Rows are numbered. After the first four, each row is followed by the numbers of the three nearest rows among all rows above it, by straight-line distance, nearest first.
(in the rows, 128 means zero)
0: [160 106  62 130 155  66 121 160  94 117 167 147 153 112  93 132 132  96
 126 168  12 144  92 124  87 120 133  96 160  66 166 151  91 133 135 165
 121 127   1 140 131  82 132 125 160 122 151 126  79 117 144 129 112 156
 116]
1: [132  92 183 132  84  16 139 162 211 155 147 190 138 132 102 160 158 155
 255 155  58 141  93 100 132 179 120  84 143 249 165 124  96 153 158 131
 114 138  94 121 151 140 130  54 179 132 145 105 112  70 140  76 109 131
 147]
2: [139 132 136 127 138  84 156 143 170 133 172 156 139 133 115 157 162 128
 205 155  87 150  98 109 135 125 136 131 128 156 158 120  90 140 155 135
 112 121  35 104 159 118 125 164 170 133 119  88 114  83 143 108 146 137
 121]
3: [145 105  56 131 154  66 145 147 112 130 194 150 148 102 117 136 146  85
 120 149  63 124  84 129  96 110 137 112 143  61 176 156 109 117 131 173
 132 136   1 115 138  78 125 149 161 131 134  81  80 111 152 141 125 149
 107]
4: [130 114  95 127 143 102 128 153  90 126 134 124 134 134 109 123 131 100
 133 144  39 118  96 132 103 127 122  90 164 101 161 140 103 116 115 140
 126 123  36 125 143 111 122 142 143 131 142  96 107 113 122 126 143 141
 112] => 0 3 2
5: [125 135 139 121 100  87 143 139 159 124 169 146 144 130 122 124 136 139
 139 154  91 124 111 121 107 140 148 117 124 167 138 126 116 147 147 124
 113 142 119 124 120 132 122  90 149 125 134 148 121 118 155 112 120 139
 128] => 2 4 1
6: [150 130 100 129 144  93 150 151 136 128 177 131 130 143 122 141 137  86
 163 139  85 146  99 116 134 126 122 136 120 139 158 122 100 133 126 149
 127 136  31 113 148  99 143 152 166 128 115  79 119 109 136 142 146 132
 126] => 2 4 3
7: [138 113 101 114 135  73 147 134 152 137 163 156 140 132 122 135 150 114
 160 134  72 138 110 116 135 126 124 115 152 147 150 133  96 133 140 134
 120 139  52 128 135 123 130 140 160 134 134 112 103  89 137 130 130 128
 134] => 6 2 4
8: [134 124  56 121 130  35 137 175 141 147 183 135 142 119  95 144 148 109
 159 164  17 132  74 132 105 145 113  69 164  76 159 144  85 148 144 172
 130 136   1 131 131  90 116 139 156 129 158 104  61  77 140 104 127 150
 131] => 0 3 4
9: [126 141 124 128 164 101 146 139 130 137 136 156 126 143 113 128 143 120
 165 148  74 150 120 120 145 119 133 130 142 133 148 143  76 122 122 140
 134 132  60 132 133 129 145 167 145 122 136  96 107 116 138 133 117 122
 125] => 7 6 2
10: [133 103 134 125 129  99 139 151 138 127 138 146 152 135 126 136 141 120
 141 142  95 120 103 124 108 109 117 112 137 155 136 147 105 127 130 129
 118 122 107 131 158 115 127  95 158 131 137 116 132 106 143 118 110 135
 141] => 5 7 9
11: [130 128 118 132 139  65 122 165 138 150 136 162 144 130  99 140 133 115
 205 152  78 145 122 104 157 139 133  69 143 146 149 119  89 135 138 150
 136 143  27 140 144 121 123 154 152 122 145  90 115  96 131 110 101 120
 128] => 7 9 2
12: [133 113 190 118 104  33 116 164 173 162 128 198 152 141 115 154 146 129
 235 163  32 148 102  94 140 163 127  66 150 255 159 140  86 162 143 151
  97 136  59 113 154 126 124  68 161 145 127 131 101  76 150  73 132 110
 147] => 1 11 2
13: [131 143  93 143 128 104 134 150 130 131 147 140 105 115 113 133 132 139
 141 142  98 136  94 115 144 146 120 118 136 113 155 135  99 120 135 150
 148 136  42 148 145 105 131 162 151 130 137 111 115 122 117 159 133 127
 120] => 9 6 7
14: [133 114  86 140 112  48 142 174 171 136 198 163 139 107 117 139 172 115
 171 158  39 125  92 124  95 129 133  94 145 115 160 142  88 146 154 149
 117 129  35 131 140 101 119 142 159 114 129  78  97  85 144 116 123 149
 126] => 8 7 2
15: [140 113 111 129 164 134 132 142  87 138 126 122 128 130 115 123 111 102
 132 151  76 153 123 131 125 123 131 115 157 108 147 135 110 128 123 139
 127 120  46 127 130 110 129 153 148 157 141 122 123 121 114 119 134 128
 115] => 4 9 13
16: [132 124 106 134 117  90 148 162 169 144 167 158 131 126 110 143 145 130
 173 150  96 139 102 110 136 143 129 103 134 150 142 131  88 114 131 150
 131 140  79 115 152 114 141 152 154 121 128 101  97 108 134 121 127 122
 126] => 7 9 2
17: [136 122 119 129 132  84 119 144 148 139 144 179 141 127  98 148 137 132
 187 156  76 132 101 118 129 134 131  84 163 145 150 139 100 148 144 154
 118 127  59 147 138 121 130  97 155 121 132 133  99  91 130 110 126 139
 128] => 7 11 16
18: [130 111 105 142 147  58 147 145 151 138 162 178 138 106 124 136 147 124
 210 152  81 123 102 114 128 140 134 104 130 155 152 120  89 147 140 144
 122 145  48 145 158 122 144 126 156 122 134  98 103  96 136 125 124 143
 118] => 7 17 16
19: [116 121 166 143 110  35 130 151 227 158 142 216 140 125 125 146 175 169
 255 152  82 131 120  98 156 157 146  92 134 218 128 113  92 163 160 134
 105 145  62 122 148 127 121 135 141 117 140  82 100  76 139  85 116 129
 137] => 1 12 18
20: [136 115  68 110 163  89 108 133  74 124 156 149 123 134  92 129 112  89
 147 146  76 139 103 118 135 110 130 109 151  70 155 143 101 117 116 158
 142 127  12 123 121 117 132 185 151 133 134  94  93 111 129 151 132 145
 119] => 4 15 3
21: [140 107 121 120 143  48 112 156 139 148 139 170 136 126 114 142 132 117
 184 151  74 131  93 106 141 115 136  96 151 143 132 139 106 137 139 148
 132 145  53 127 124 122 129 109 166 132 126 128 107 107 131  97  95 144
 129] => 17 7 11
22: [143 152  84 146 162 100 124 129 109 123 133 141 131 130 120 126 118 102
 139 148 116 156 103 142 148 112 125 114 144  80 135 135 108 123 119 138
 156 129  53 140 137 116 132 166 150 121 129 112  99 116 121 155 149 142
 102] => 13 20 15
23: [134 119 139 141 162  48 122 152 179 146 148 155 139 137 105 165 143 108
 222 140  45 159 117 103 161 158 131  98 143 164 167 120  62 152 150 148
 134 138  12 118 157  99 144 191 165 114 134  70 106  82 135 114 129 127
 122] => 11 2 18
24: [141 117  74 128 124  36 138 169 149 120 187 188 142 107 102 138 169 129
 191 155  51 155  96 121 104 159 140  95 131 107 137 145  79 135 149 163
 125 131  33 138 139 101 121 160 172 123 125 107  64  72 153 112 111 147
 127] => 14 8 18
25: [126  94 147 132  87  26 131 172 187 134 160 200 156 128  96 143 165 169
 247 173  42 153  93 108 135 200 112  35 131 241 139 136  84 170 137 137
  98 135  46 128 145 124 119  61 167 123 146 123 103  83 143  85 116 132
 139] => 1 12 19
26: [101 118 172 126 126  97  98 156 144 139  87 166 118 145 115 155 104 128
 158 137  99 135 140 122 154 154 117 100 162 171 112 125 106 152 131 123
 102 136  76 140 131 134 110 130 139 134 122 124 119 115 114  74 132 130
 137] => 17 21 10
27: [148 147  37 138 119  91 160 130 124 124 159 114 128 122 116 117 116 119
 118 144  69 141  86 151 117 142 141 103 125  87 144 129 108 120 122 157
 146 141  56 138 142  81 138 152 147 113 136 118 101 131 132 132 141 127
 114] => 13 22 4
28: [121 128 102 135 109  36 141 148 148 143 154 171 130 101 112 126 152 134
 168 149  51 122 114 106 104 149 142  62 147 112 143 153 112 150 131 142
 117 144  66 149 145 140 132  99 160 110 147 128  72 109 148  93 125 137
 154] => 17 21 18
29: [107 113 131 157 130 120 141 127 163 132 134 152 131 127 104 155 139 143
 179 142 103 141 118 114 150 174 121 101 131 150 146 110  93 139 133 133
 150 120  81 139 155 124 140 161 142 114 131  94 130 112 134 112 147 124
 133] => 16 9 13
30: [151 134  85 111  98  84 154 140  97 127 161 127 131  90 138 122 139 123
 113 155 100 106  89 141  87 116 141 110 130  99 128 129 134 129 114 145
 129 143  92 149 128 121 141  51 137 124 130 161 100 132 133 134 112 136
 128] => 5 10 27
31: [113 117 195 134 126  73  86 156 164 143 110 181 136 144 125 165 145 131
 218 146  84 147 141 103 149 136 111 102 144 229 120 122 105 165 144 135
  96 130 124 119 123 138 129 105 138 135 131 127 131 112 124  73 103 131
 148] => 26 12 19
32: [103 113 184 125  97  51 124 163 210 162 125 181 146 145 116 171 170 157
 237 135  93 152 134 102 129 204 130  80 134 232 120 118  90 158 163 130
 110 137 139 139 136 151 122  89 158 120 124 117 121  99 119  61 105 125
 155] => 31 1 19
33: [132 126  85 128 137  42 155 154 172 136 189 185 132 108 110 125 179 137
 201 162  57 129  87 107 122 123 143 117 133 139 153 151 100 151 152 151
 120 139  19 117 131 113 159 129 154 131 135 108 108  98 151 146 114 132
 132] => 18 14 7
34: [148 126 137 128 114  41  98 154 115 156 115 196 144 129 108 129 139 121
 194 170  27 136 110 110 137 138 131  73 165 180 155 145 103 142 130 135
 109 134  52 141 134 116 130  98 167 131 139 119  86 111 125  86 105 143
 125] => 21 17 11
35: [119 118 175 136 131  83 139 151 163 130 152 158 130 118 132 141 146 127
 193 146 104 129 126 117 159 134 124 121 136 166 143 143 106 137 148 139
 118 140  97 120 142 125 131 139 151 141 130  85 123 112 125 103 119 129
 123] => 16 29 2
36: [126 130 121 127 122  87 114 147 144 117 129 189 113 121 110 138 146 149
 183 139  75 138 123 119 138 152 127  65 140 149 132 136 104 148 159 138
 135 150  61 130 126 113 129 131 140 116 135 114  94 118 122 115 116 131
 137] => 17 11 21
37: [149 120  48 159 117  26 155 161 161 125 190 151 132  88 123 144 149 115
 195 159  23 132  79 122 107 157 135  70 141  88 173 149  68 122 149 173
 142 150   1 119 149  91 119 144 175 126 157  84  58  81 153 115 120 169
 114] => 8 24 14
38: [135 114 113  99 109  62 117 137 134 132 135 152 135 115  91 119 137 131
 182 158  70 119 118 117 117 168 128  73 168 168 158 140 105 153 150 132
 128 136  83 123 132 124 136  94 143 110 140 131 119 109 137 100 121 136
 126] => 17 36 21
39: [125 115 100 134 136  38 131 163 153 133 162 179 133 116  97 139 138 118
 178 159  58 144 107 115 130 147 128  78 150 114 136 123  84 144 139 149
 137 129  42 127 132 120 111 149 173 121 148  99  78 107 132  97 128 149
 133] => 24 11 14
40: [134 108 133 122  98  23 134 141 149 151 137 194 157 126  99 144 154 143
 239 177  47 129  90  98 122 137 121  74 141 201 151 135  85 166 150 155
 102 135  36 139 138 121 141  73 181 117 152 111 110  74 129 107 121 136
 143] => 25 34 12
41: [132 111 166 124 106  25 126 156 185 141 153 202 152 126 101 151 164 170
 253 165  48 130 102  95 111 163 120  50 161 236 157 152  99 157 148 128
 123 140  56 147 148 115 132  44 165 113 123 130 103  83 148  74 105 125
 143] => 25 1 12
42: [127 127  93 131 140  85 124 150 147 135 130 174 130 126 105 137 127 129
 197 163  72 140 116  94 156 145 116  84 135 157 138 129  87 131 141 132
 116 118  32 135 134 120 145 134 160 130 136 106  83 110 116 118 117 138
 145] => 11 36 17
43: [118  98 168 135 104   6 105 161 180 144 130 227 150 144 102 152 154 134
 252 168  39 163  99 100 180 156 134  55 173 218 140 129  85 155 141 143
 117 132  45 124 141 137 126  79 176 124 139 118 110 109 121  65 101 128
 154] => 12 25 41
44: [143 125  74 138 152  41 122 163 136 139 178 171 138 113 106 137 145  94
 161 166  39 157  95 130 110 120 131 111 142 103 183 161  65 147 141 166
 117 138   1 134 152 100 120 158 166 138 151  89  58  83 148 104 119 146
 122] => 8 24 14
45: [134 111 108 114 110 112 130 144 144 134 148 134 133 119 110 122 126 143
 157 147  91 125 109 119 113 137 142  97 141 148 138 115 119 143 124 124
 137 153 115 148 138 128 117  94 151 113 137 125 113 115 135 106 131 140
 137] => 5 10 38
46: [123 120  93 136 131 116 123 135 143 138 167 139 147 125 117 129 140 116
 169 153  66 124 116 133 120 153 129 103 138 119 167 133 100 116 147 131
 137 126  58 135 137 110 126 139 150 109 126  93 104 101 134 133 135 141
 134] => 7 16 13
47: [115 106 181 121  91  44 123 166 194 149 124 190 137 148 105 177 170 157
 255 165  74 122 126  94 141 183 130  63 156 255 146 113  91 151 154 128
  96 132 108 121 163 124 121  84 163 131 137 106 114 101 140  73 101 132
 164] => 1 32 12
48: [149 119  75 136 141  92 123 150  91 139 134 121 132 123 106 114 105  90
 112 145  73 130 127 132 120 128 126  97 178  91 156 139 113 124 116 141
 137 116  27 137 120 106 103 134 136 137 138 129 101 126 111 127 126 139
 123] => 4 15 20
49: [138 127 120 128 132  85 118 133 160 157 149 171 139 116 131 147 153 132
 185 147  80 140 115 109 120 137 137 108 124 148 144 126 107 127 136 132
 108 128 102 136 138 129 130 128 146 122 139 117  93 114 141 109 124 138
 122] => 16 17 7
50: [124 155  98 146 142  79 143 144 197 147 186 153 134 105 125 143 181 141
 198 144 131 151  99 111 137 142 121 128  97 130 145 120  86 125 146 141
 139 153  70 109 133 124 153 183 141 113 116  87  72  98 141 145 128 139
 129] => 16 2 18
51: [110  88 201 132  95  89 109 147 179 159  99 168 134 129 115 151 147 151
 217 143  97 141 146 117 163 196 127  75 152 231 126 106  93 160 146 125
 123 122 125 123 141 148 124 117 152 114 154  89 128 115 115  68 108 114
 163] => 32 31 47
52: [105 124 160 110 146  77 122 139 177 147 130 167 111 143 123 150 123 109
 184 156 108 153 134 108 175 146 126 112 145 183 131 134 101 135 150 133
 126 131  66 118 138 128 130 169 166 126 127 107 144 110 133  99 117 142
 127] => 35 26 29
53: [137 126  71 135 144  61 168 135 150 130 195 157 153 108 139 121 157 108
 150 154 103 139 110 149 132  95 128 165 100 116 147 150 103 108 136 158
 121 135  51 123 146  87 148 129 137 133 103 128 123  98 166 172 137 135
 110] => 6 7 33
54: [126 125 110 130 120  87 126 132 166 135 146 163 134 125 123 142 153 133
 179 142  93 130 111 121 141 136 139 125 143 126 153 141 118 153 134 127
 123 144  94 117 130 127 127 128 155 129 132 111 118 108 136 117 105 134
 133] => 49 7 16
55: [109 105 231 126  86  73 106 136 175 138  86 166 131 133 101 170 148 155
 216 135  95 120 127 102 139 164 109  67 147 229 119 113 121 155 142 126
 105 113 164 130 148 157 107  64 139 125 142 133 120  92 136  49 104 127
 160] => 51 31 32
56: [140 134  82 139 129  39 170 170 179 139 211 160 142  82 125 151 193 124
 180 170  75 129  81 124 107 125 144 107 114 115 126 137 105 132 148 144
 144 149  57 126 139  99 110 127 167 112 139  96  80  67 149 129 105 136
 121] => 14 24 33
57: [128 120 153 138 131 101 133 160 157 149 123 158 139 146 110 126 129 124
 177 151  94 139 118 104 145 133 119 105 156 165 156 119 112 139 131 134
 121 135  91 125 130 122 132 118 171 140 131 110 116 119 132  97 126 125
 142] => 35 54 49
58: [123 109 160 134  89  15 138 164 201 154 147 205 150 126 104 145 175 160
 255 157  40 148 101  83 136 190 123  58 149 236 147 135 106 166 156 140
 107 140  94 134 132 130 129  83 177 106 137 128  94  68 137 103 113 134
 159] => 1 25 41
59: [113 118 154 114 143 102 115 140 127 138 126 155 131 143 139 138 136 119
 157 146  98 127 132 115 151 106 143 133 155 142 130 122 115 134 137 137
 111 128  68 122 141  97 136 130 143 139 122  96 140 122 126 118 129 130
 107] => 35 57 9
60: [105 130 143 149 115  53 146 148 208 150 169 176 140 123 118 161 184 155
 254 156 109 150 124  90 153 152 132 108 118 206 131 104  85 141 163 134
 116 142  85 128 171 141 134 135 168 107 108  86 118  91 153  97 134 126
 136] => 19 2 35
61: [115 104 161 126 113  89 124 153 155 141 107 144 135 130 121 139 147 139
 178 131  93 122 136 121 127 153 131  99 141 175 117 127 111 139 143 125
 116 127 121 145 123 128 146 100 148 123 133 116 112 114 110  98 104 127
 138] => 57 35 26
62: [133 123 136 130 114  47 135 153 160 147 154 172 163 129 134 141 158 125
 239 167  41 125  95  83 119 126 133 109 145 189 160 143 103 153 157 136
 105 134  35 108 165  98 143 100 153 130 135 108 110  84 147 126 129 130
 124] => 40 18 33
63: [156 126  68 118 161  79 134 135 137 130 173 155 133 132 118 138 139 114
 171 138  86 140 121 105 160 137 136 111 130 101 161 127  93 127 137 162
 132 127  32 116 142 107 124 194 152 135 126  94 113 100 126 129 139 134
 130] => 6 7 13
64: [133 123 101 126 142  80 142 142 139 130 154 162 142 118 121 137 148 112
 202 147  75 141  87 117 138 118 138 119 136 137 144 148  98 134 131 131
 119 137  40 127 127 110 134 120 171 129 130 110  99  78 139 135 126 126
 125] => 7 18 17
65: [116 123 151 133 118  87 118 144 149 142 126 174 138 134 128 143 138 158
 190 128 119 137 130 113 155 155 127 117 148 160 139 124 113 140 140 128
 129 119 109 133 135 156 122 129 150 115 118 109 118 119 120  95 119 116
 155] => 61 57 35
66: [134 123  74 141 139  20 136 167 174 145 159 186 138 122 100 140 153 106
 187 148  37 132  84 118 123 143 132  69 129 108 151 155  73 153 147 156
 130 136  22 140 144 101 126 177 160 133 153  78  66  82 138 108 109 147
 126] => 24 39 44
67: [121  97 159 147  99  31 160 161 231 139 179 191 155 109 129 159 189 151
 239 142  90 145 119 109 134 151 143 122 110 230 145 127  77 149 173 130
  99 156  73 121 154 122 139 125 175 130 120  83 119  57 166 103 109 128
 143] => 60 19 1
68: [113 130 135 137 122  73 139 147 166 154 126 164 135 143 134 140 151 142
 190 138 102 146 135  97 168 169 123  95 125 170 107 118  96 140 135 129
 117 135  65 136 140 137 129 160 146 120 123 123 119 115 124 103 122 114
 144] => 65 52 29
69: [128 119 116 131 155  79 141 153 147 137 161 163 127 126 137 130 137 100
 156 145 101 139 113 141 151  96 128 137 132 144 164 128 107 128 133 153
 140 127  36 118 122 125 131 168 139 119 133 101 107 113 134 131 115 137
 118] => 9 7 6
70: [124 117 129 121 137  85 113 152 110 142 124 138 124 130 104 135 116 127
 161 138  60 146 124 123 116 177 125  87 162 129 146 145 114 149 124 144
 123 121  85 133 144 113 135  94 152 125 151 134  92 124 120 102 129 137
 139] => 38 17 45
71: [123 102 188 154 120  54 158 147 212 134 165 190 141 128 124 163 180 143
 251 138 105 134 111 105 143 135 121 118 114 219 144 118  93 138 168 143
  93 139  84 126 148 115 143 129 161 121 128 104 118  89 143  94 113 111
 144] => 67 60 19
72: [121 134 104 137 162 107 128 147 150 132 145 177 128 134 131 137 143 119
 167 149 106 139 112 110 150 121 122 128 113 121 148 133 100 118 119 139
 143 124  35 108 132 119 136 192 159 127 123  90 117 115 100 141 112 138
 101] => 69 9 63
73: [155 126 115 112 142  97 116 141 103 109 157 127 128 141 107 130 119 110
 126 157  80 143 108 121 141 117 117 138 152  98 152 142 102 123 123 159
 152 118  30 128 135  88 141 160 150 136 147 101 115 123 146 147 123 147
 119] => 20 15 13
74: [151 137  50 125 193  77 131 146 110 131 179 144 117 132 128 104 126  84
  95 154  46 143  72 111 145  76 122 129 134  76 176 163  86 107 132 163
 139 140   1 123 142  78 112 194 180 133 143  90  70  89 135 169 143 130
 104] => 3 20 73
75: [111 106 170 129  83  90 116 157 171 141 104 134 120 142 102 157 134 157
 204 131 106 136 136 103 141 212 139  73 151 201 137 111  91 147 138 110
 115 118 128 136 138 133 115 119 153 124 131 114 124 111 121  99 138 122
 149] => 51 61 65
76: [132 123 126 144 126  91 150 139 195 142 163 160 118 108 124 144 146 131
 178 149  98 137 107  98 128 145 131 120 115 168 137 115  90 149 145 149
 113 135  46 132 144 115 132 134 152 119 114 109 104  91 140 126 124 139
 111] => 16 18 2
77: [107 112 185 139  95  10 119 179 189 143 123 196 132 136 116 168 155 173
 255 168  56 123 135  96 149 200 133  38 156 240 137 128  91 150 158 133
  79 134  77 130 153 147 122  66 166 106 148 113 113  81 121  63 118 126
 164] => 47 58 1
78: [129  95 138 122 114  16 139 162 140 138 141 175 158 127  97 156 139 131
 219 169  39 139 114 112 132 148 141  83 164 202 167 157  89 160 122 140
 115 156  35 136 146 112 133  95 155 128 131  99 111  95 133 123 115 143
 143] => 40 62 34
79: [119 116  82 158 183  49 134 157 155 118 151 186 138 128 109 154 128 107
 227 164  41 159 105 102 160 157 132  88 148 116 157 130  46 144 153 163
 152 134   1 138 148  99 126 233 194 129 146  57  83  93 133 104 124 137
 137] => 23 66 39
80: [128 119  77 148 132  94 151 175 180 133 184 158 138 123 109 153 145 121
 180 155  19 142 112 109 124 166 131  92 124 126 159 131  67 131 153 155
 149 140  14 121 144 106 117 173 178 119 139  65  91  60 133 108 121 146
 122] => 14 66 24
81: [126 119 106 131 136  62 110 149 141 134 135 172 144 128  98 126 119 127
 199 142  71 144 104 120 167 151 123  70 147 138 144 125  80 156 144 142
 139 135  38 121 140 120 127 178 158 138 131  93  96 108 119 130 124 128
 145] => 11 42 39
82: [152 142  73 138 140  90 149 120 109 103 165 142 137 104 115 121 139 127
  95 141 100 120 103 136  99 133 132 120 131  64 155 150 114 119 115 139
 154 143  54 129 110 105 147 129 140 109 124 119 104 114 119 156 130 140
 104] => 27 22 13
83: [123 103 128 113 153  98 104 146  95 141 121 125 133 140 111 142 108 117
 134 128  65 136 114 140 128 132 137  92 155 117 147 149 104 116 102 156
 136 126  56 135 154 112 120 141 159 137 141 109 105 123 116 115 121 115
 126] => 15 4 70
84: [157 125  86 130 101  48 133 154 153 133 150 188 140 128 122 136 153 142
 189 163  75 130  98 138 121 138 140  92 137 162 149 127 114 138 129 146
 120 128  51 128 137  87 132 108 162 123 154 130  83  94 145 132 128 118
 131] => 17 64 18
85: [138 128  41 136 127  21 140 184 160 122 183 187 139 123 109 114 156 110
 175 166  29 130  91 111 125 148 136  80 151  93 169 141  80 153 169 152
 122 126   5 126 137 104 118 169 176 127 161 100  75  75 130 138 114 136
 128] => 66 24 8
86: [110  97 209 137  96  38  86 159 183 155  74 202 147 154  98 150 134 162
 255 153  67 137 135  98 161 200 124  38 179 250 123 118  89 184 137 112
  97 129 113 136 146 164 105  87 170 127 148 125 100 114 117  28 102 123
 163] => 77 47 51
87: [154 122  39 128 141  52 149 161 106 133 196 133 128 104 105 124 137  94
 138 164  39 144  79 143  95 130 137 117 141  51 177 168  70 110 146 166
 141 121   1 124 134  83 141 143 176 129 136  92  74  83 149 149 125 131
 113] => 3 0 44
88: [118 104 194 121  86  49 116 147 168 144 129 160 161 130 126 147 155 160
 203 152  95 112 131  92 130 175 140  68 155 228 117 134 120 164 131 127
  95 126 161 137 148 151 112  22 157 129 154 151 135  99 125  46 109 118
 168] => 55 32 47
89: [116 137 140 132 157 105 123 143 128 146 121 154 130 127 134 147 124 127
 161 164  99 141 118 103 157  94 127 112 132 121 136 144  95 129 126 139
 134 122  71 118 139 116 147 142 137 132 146 111 109 125 136 116 126 132
 125] => 9 59 69
90: [154 136  45 133 117  64 130 174  91 124 178 140 141  88  94 115 115  88
 128 156  22 123  75 136  82 147 122  62 183  71 151 160  95 129 122 159
 124 137  14 138 148  82 101 118 170 121 156  92  46 109 151 136  99 138
 122] => 0 8 87
91: [123 122 142 128 139  49 123 152 154 142 138 162 132 124 119 129 144 128
 172 127  81 131 118 119 135 150 133 107 132 152 115 129 101 141 130 136
 108 138  81 122 149 125 131 165 142 121 135 128 116 105 113 118 117 129
 140] => 68 49 54
92: [120 118 151 119 131  66 131 158 157 137 140 178 139 122 118 149 148 126
 194 160  70 154 118 113 129 141 128 120 132 162 135 140  95 140 142 128
 124 117  89 120 123 124 132 109 153 128 135 123 125 113 131  81 130 139
 141] => 49 57 35
